Below is a small trained network, with its code and all its weights. Each question gives an input and a target symbol and asks what happens when units are switched off, that is, made to give their printed mean instead of their output.

import numpy as np


def w(rows, s, z=0):
    codes = np.array(rows[::2]) - 128.0
    scale = np.full(codes.shape[1], s)
    scale[-1] = z or s
    return codes * scale


def norm(h):
    return h / np.sqrt((h * h).mean(-1, keepdims=True) + 1e-5)


def f(y):
    return np.maximum(y, 0)


def softmax(a):
    e = np.exp(a - a.max(-1, keepdims=True))
    return e / e.sum(-1, keepdims=True)


def log_softmax(a):
    a = a - a.max(-1, keepdims=True)
    return a - np.log(np.exp(a).sum(-1, keepdims=True))


def net(x, mask):
    ids = ['αεζλπστ'.index(c) for c in x.split()]
    T = len(ids)
    res = E[ids] + P[:T]
    u = 0
    for l in range(2):
        q, k, v = (norm(res) @ M[l].T for M in (Q, K, V))
        z = softmax(np.where(np.tri(T) > 0, q @ k.T / 2**0.5, -1e9)) @ v
        res = res + np.where(mask[u], z, O[l][:, -1]) @ O[l][:, :-1]
        u += 1
        y = f(norm(res) @ A[l][:, :-1].T + A[l][:, -1])
        res = res + np.where(mask[u : u + 4], y, B[l][:, -1]) @ B[l][:, :-1]
        u += 4
    return log_softmax(norm(res)[-1] @ U[:, :-1].T + U[:, -1])


Q, K, V, O, A, B = {}, {}, {}, {}, {}, {}
E = w([
[204,85,94,113,85,249,146,138,144,80],'α',
[140,98,152,106,135,128,96,126,169,95],'ε',
[131,140,142,76,230,154,160,131,156,126],'ζ',
[85,172,183,124,184,136,97,172,124,34],'λ',
[108,66,102,122,133,122,87,93,114,160],'π',
[88,151,173,130,75,152,86,131,70,184],'σ',
[108,132,106,98,61,84,151,222,146,120],'τ',
],0.011)
P = w([
[139,1,234,189,181,100,190,86,117,211],'0',
[196,103,147,26,134,108,56,130,128,77],'1',
[76,46,157,182,161,164,167,93,177,191],'2',
[94,60,143,110,180,87,139,129,5,131],'3',
[126,159,94,13,80,113,59,120,172,117],'4',
[3,77,86,155,135,188,161,101,213,190],'5',
[5,75,76,92,155,139,129,160,71,154],'6',
[129,182,77,18,74,113,37,130,170,137],'7',
],0.0062)
Q[0] = w([
[37,2,108,56,126,173,116,142,78,137],'L0H1',
[161,137,76,71,110,73,101,200,49,136],'L0H1',
],0.0091)
K[0] = w([
[2,183,22,72,78,159,77,115,170,145],'L0H1',
[162,137,77,90,67,40,97,153,93,177],'L0H1',
],0.0087)
V[0] = w([
[153,60,108,148,78,107,111,39,59,197],'L0H1',
[62,129,108,142,99,57,111,194,254,198],'L0H1',
],0.0035)
O[0] = w([
[96,115,3,232,161,192,65,187,160,91,245],'L0H1',
[150,116,145,142,191,84,191,129,99,78,252],'L0H1',
],0.0052,0.0028)
A[0] = w([
[154,145,141,156,161,96,254,117,85,180,151],'L0N1',
[156,102,102,92,128,164,107,107,225,100,69],'L0N2',
[172,175,170,121,114,82,73,123,171,43,3],'L0N3',
[76,92,172,201,124,54,152,115,94,137,162],'L0N4',
],0.0071,0.003)
B[0] = w([
[117,97,87,123,63,130,1,56,46,125,171],'L0N1',
[193,118,143,153,118,63,164,117,110,169,227],'L0N2',
[173,150,128,207,109,191,58,84,199,168,169],'L0N3',
[135,166,172,97,117,117,146,81,125,60,254],'L0N4',
],0.0085,0.0043)
Q[1] = w([
[123,105,68,112,98,123,118,200,90,91],'L1H1',
[213,188,110,111,78,97,66,118,254,252],'L1H1',
],0.0089)
K[1] = w([
[89,146,62,116,61,110,169,173,120,151],'L1H1',
[255,89,129,169,140,187,158,96,68,97],'L1H1',
],0.0083)
V[1] = w([
[134,144,230,195,226,23,2,59,79,173],'L1H1',
[199,126,77,152,225,41,155,133,103,91],'L1H1',
],0.0038)
O[1] = w([
[62,98,79,123,173,200,210,251,179,212,254],'L1H1',
[125,1,100,104,217,174,126,86,172,12,101],'L1H1',
],0.0045,0.0032)
A[1] = w([
[219,230,124,99,109,77,16,43,70,75,158],'L1N1',
[77,207,113,189,100,159,122,197,29,191,14],'L1N2',
[186,84,97,106,76,125,111,185,151,125,64],'L1N3',
[56,98,65,255,196,189,139,89,118,72,3],'L1N4',
],0.0079,0.0061)
B[1] = w([
[95,84,50,123,75,100,173,129,49,35,253],'L1N1',
[179,165,132,247,160,59,168,177,91,174,179],'L1N2',
[81,186,185,108,137,124,109,90,112,146,183],'L1N3',
[106,127,145,186,145,208,57,190,178,43,220],'L1N4',
],0.012,0.0061)
U = w([
[247,111,146,168,16,175,107,32,185,188,143],'α',
[230,40,128,60,223,82,254,172,210,105,103],'ε',
[54,61,86,99,212,146,69,36,81,252,4],'ζ',
[49,234,254,59,111,142,145,138,123,130,119],'λ',
[109,134,90,183,171,250,75,173,187,66,104],'π',
[161,172,131,247,175,76,155,168,64,197,108],'σ',
[135,95,79,108,81,78,144,86,47,39,213],'τ',
],0.0067,0.0021)

Each question gives the input, a string of symbols that net reads in full, and the target symbol t.
The units are the heads (2 rows each of Q, K, V and O) and the neurons (one row each of A and B). Each row of codes is followed by its name. A weight is (code - 128) times the scale printed after its matrix; where a second scale follows, it is the last column's (O, A, B and U).
mask holds one flag per unit, layer by layer, with each layer's heads first. A switched-off unit (its flag False) gives its mean, the last column of its rows in O or B, instead of its output. The means were averaged over made-up inputs and are rounded, as every weight is.
A unit's drop is (log p(t) with every unit on - log p(t) with that unit switched off) / (log p(t) with every unit on - log p(t) with every unit switched off).
The circuit of an input: a set's keep is (log p(t) with only the set's units on - log p(t) with every unit switched off) / (log p(t) with every unit on - log p(t) with every unit switched off). Starting from all 10 units, units are removed one at a time, each time the one whose removal leaves the highest keep (on an exact tie, the one counted first), for as long as the keep stays at least 0.8.
units of the circuit, in order: the units of the circuit, biggest drop first
top k neurons: the k neurons with the biggest drops, biggest first
top k neurons in layer l: the k neurons of layer l with the biggest drops, biggest first
drop of u: that unit's drop, to one decimal
input ε π σ λ, target σ: units of the circuit, in order	L1H1; L1N2
input τ π ζ α, target π: units of the circuit, in order	L0H1; L1N1
input σ π π ζ, target π: units of the circuit, in order	L0H1; L1N4
input π π α π π ζ, target ζ: top 3 neurons	L0N1; L1N1; L1N4
input τ α τ π ζ, target τ: units of the circuit, in order	L1H1; L1N1
input π π σ τ ε, target α: top 4 neurons	L0N3; L0N2; L0N4; L1N4
input σ τ τ λ π σ ζ, target σ: units of the circuit, in order	L1H1; L0H1; L1N2; L0N1
input π λ π ε, target π: units of the circuit, in order	L0H1; L1N4
input τ ε π π π, target ζ: top neuron in layer 0	L0N2
input ζ π ζ α τ α, target α: top 3 neurons	L1N1; L0N2; L0N1
input τ τ τ ε π σ α, target σ: top 2 neurons	L0N3; L1N2
input π τ λ, target λ: top 2 neurons	L1N1; L1N4
input α π ζ, target ζ: drop of L1N2	0.0
input α α σ ζ, target σ: drop of L1H1	2.2
input τ π σ ε, target σ: drop of L0H1	1.0
input σ λ π σ π π σ, target σ: drop of L1N2	0.5
input τ σ τ π τ, target λ: top neuron in layer 1	L1N3
